Below are the code and all the weights of a small trained network. Each question names an input and a class and asks about switching units off, where a switched-off unit gives its printed mean instead of its output.

import numpy as np


def w(rows, s, z=0):
    codes = np.array(rows[::2]) - 128.0
    scale = np.full(codes.shape[1], s)
    scale[-1] = z or s
    return codes * scale


def f(y):
    return np.maximum(y, 0)


def log_softmax(a):
    a = a - a.max(-1, keepdims=True)
    return a - np.log(np.exp(a).sum(-1, keepdims=True))


def net(x, mask):
    res = np.array(x, float).reshape(1, 8) / 4 @ E
    y = f(res @ A[0][:, :-1].T + A[0][:, -1])
    res = res + np.where(mask, y, B[0][:, -1]) @ B[0][:, :-1]
    return log_softmax(res[-1] @ U[:, :-1].T + U[:, -1])


A, B = {}, {}
E = w([
[128,129,126,128,127,129,129],'x0',
[142,115,1,172,152,147,65],'x1',
[131,126,129,126,127,127,127],'x2',
[130,128,124,126,126,129,127],'x3',
[150,94,187,152,104,214,87],'x4',
[174,203,121,193,54,110,124],'x5',
[56,80,105,166,64,130,179],'x6',
[65,174,132,99,116,137,67],'x7',
],0.009)
A[0] = w([
[112,81,152,111,221,127,112,59],'N1',
[52,193,131,106,115,147,88,254],'N2',
[198,196,133,169,96,103,104,79],'N3',
[170,159,119,154,45,95,126,64],'N4',
[95,97,126,53,124,141,119,212],'N5',
[180,187,175,107,218,142,108,96],'N6',
[157,105,184,122,74,220,118,78],'N7',
[199,79,113,142,140,132,194,252],'N8',
[145,99,192,148,69,223,88,89],'N9',
[113,162,223,46,105,114,201,105],'N10',
[217,162,145,97,208,113,81,87],'N11',
[93,71,99,87,202,139,114,58],'N12',
[221,99,140,155,105,123,177,188],'N13',
[165,98,187,157,116,194,76,80],'N14',
[132,125,145,177,138,207,118,53],'N15',
[74,66,121,61,172,146,167,56],'N16',
[98,136,150,120,145,38,145,138],'N17',
[100,194,100,87,140,1,185,58],'N18',
[128,67,137,60,182,133,122,52],'N19',
[179,236,131,177,55,107,133,56],'N20',
[3,48,107,190,38,148,202,122],'N21',
[129,90,167,144,140,178,94,100],'N22',
[84,179,75,110,144,162,100,177],'N23',
[102,87,29,183,163,97,68,193],'N24',
[114,133,217,75,80,99,175,62],'N25',
[131,188,137,191,82,115,127,78],'N26',
[72,180,173,120,98,167,94,153],'N27',
],0.0083,0.0071)
B[0] = w([
[54,76,148,186,93,114,107,159],'N1',
[214,179,235,228,192,96,175,255],'N2',
[49,9,140,156,94,116,78,181],'N3',
[49,91,123,140,115,101,123,166],'N4',
[139,152,180,215,153,112,131,217],'N5',
[119,147,139,62,37,73,65,187],'N6',
[106,107,56,86,213,72,190,170],'N7',
[175,216,251,183,163,136,165,246],'N8',
[120,125,37,85,214,74,163,182],'N9',
[183,73,35,171,42,214,111,232],'N10',
[108,161,129,48,41,92,46,187],'N11',
[78,71,114,178,104,129,103,168],'N12',
[135,144,174,156,175,138,118,211],'N13',
[123,137,72,92,167,72,164,169],'N14',
[132,106,57,66,148,93,184,143],'N15',
[78,83,141,189,122,110,84,181],'N16',
[165,106,107,98,174,132,196,191],'N17',
[124,114,39,81,212,72,187,203],'N18',
[57,57,141,199,107,109,122,162],'N19',
[22,32,138,208,146,133,117,196],'N20',
[151,193,181,7,65,45,23,242],'N21',
[131,135,70,113,172,88,181,155],'N22',
[182,138,153,143,144,167,171,200],'N23',
[188,110,80,122,90,191,120,244],'N24',
[176,85,10,130,8,254,116,195],'N25',
[91,62,152,128,137,126,105,169],'N26',
[178,141,130,177,144,100,161,196],'N27',
],0.0069,0.0083)
U = w([
[4,61,128,178,127,123,110,76],'0',
[158,128,142,141,146,123,138,254],'1',
[173,107,48,127,90,210,120,82],'2',
[117,122,59,80,196,77,175,57],'3',
[118,154,155,48,87,81,72,71],'4',
[145,143,160,148,155,141,142,212],'5',
[174,155,184,177,163,125,152,39],'6',
[136,142,150,140,148,146,146,219],'7',
],0.014,0.0083)

Each question gives the input, the list of numbers given to net, and the class t.
The units are the neurons (one row each of A and B). Each row of codes is followed by its name. A weight is (code - 128) times the scale printed after its matrix; where a second scale follows, it is the last column's (A, B and U).
mask holds one flag per neuron, in row order. A switched-off neuron (its flag False) gives its mean, the last column of its row in B, instead of its output. The means were averaged over made-up inputs and are rounded, as every weight is.
A unit's drop is (log p(t) with every unit on - log p(t) with that unit switched off) / (log p(t) with every unit on - log p(t) with every unit switched off).
The circuit of an input: a set's keep is (log p(t) with only the set's units on - log p(t) with every unit switched off) / (log p(t) with every unit on - log p(t) with every unit switched off). Starting from the 12 units with the biggest drops (on a tie, the unit counted first), units are removed one at a time, each time the one whose removal leaves the highest keep (on an exact tie, the one counted first), for as long as the keep stays at least 0.8.
circuit, biggest first: the units of the circuit, biggest drop first
k most important neurons: the k neurons with the biggest drops, biggest first
drop when u is switched off: that unit's drop, to one decimal
input [-6,-2,3,1,-3,5,-8,4], class 4: circuit, biggest first -> (N11)
input [-8,7,2,1,5,4,5,-5], class 1: 2 most important neurons -> (N10, N25)
input [1,-6,-2,2,-6,7,-8,0], class 4: 2 most important neurons -> (N11, N6)
input [0,-3,8,-4,8,-7,4,4], class 3: circuit, biggest first -> (N9, N7)
input [5,-8,-1,-6,-7,4,4,7], class 2: 2 most important neurons -> (N25, N10)
input [7,-5,1,2,0,8,-6,6], class 0: circuit, biggest first -> (N20, N3)
input [-2,6,2,-1,-2,-2,7,8], class 6: circuit, biggest first -> (N2, N23)
input [3,2,3,-6,8,6,7,6], class 3: circuit, biggest first -> (N9, N7, N14)
input [-7,1,3,-8,-6,8,7,-2], class 0: 2 most important neurons -> (N20, N4)
input [1,-2,4,0,2,-7,-7,7], class 0: circuit, biggest first -> (N19, N1)
input [-3,6,-2,-5,-2,-1,-6,-3], class 2: 4 most important neurons -> (N24, N21, N2, N5)
input [0,-5,0,-5,4,7,5,-3], class 0: circuit, biggest first -> (N20, N4)
input [-5,8,-7,8,-8,-1,6,-6], class 2: 4 most important neurons -> (N24, N2, N9, N7)
input [-4,-3,6,-2,0,6,1,-2], class 0: circuit, biggest first -> (N20, N3, N4)
input [2,3,6,-5,-8,5,8,4], class 3: circuit, biggest first -> (N18)
input [-6,0,6,3,7,4,3,3], class 3: circuit, biggest first -> (N9, N7, N14)
input [-4,2,5,0,6,-4,-7,7], class 4: 3 most important neurons -> (N11, N6, N8)
input [7,8,-5,-6,-7,0,-6,6], class 2: 3 most important neurons -> (N24, N8, N21)
input [4,-8,-6,-7,-6,0,-3,-6], class 2: 3 most important neurons -> (N10, N25, N2)
input [7,-8,1,3,7,5,-1,6], class 2: circuit, biggest first -> (N25)
input [-5,3,3,-4,-3,-2,7,7], class 4: 2 most important neurons -> (N21, N8)
input [7,-8,4,7,5,-6,3,-8], class 2: 2 most important neurons -> (N25, N10)
input [3,-8,3,-1,-4,-3,-6,-3], class 2: 2 most important neurons -> (N10, N25)
input [-5,-8,6,6,1,2,-5,8], class 2: 3 most important neurons -> (N10, N25, N8)
input [-1,8,-6,-1,-5,-3,-2,0], class 2: drop when N24 is switched off -> 1.2
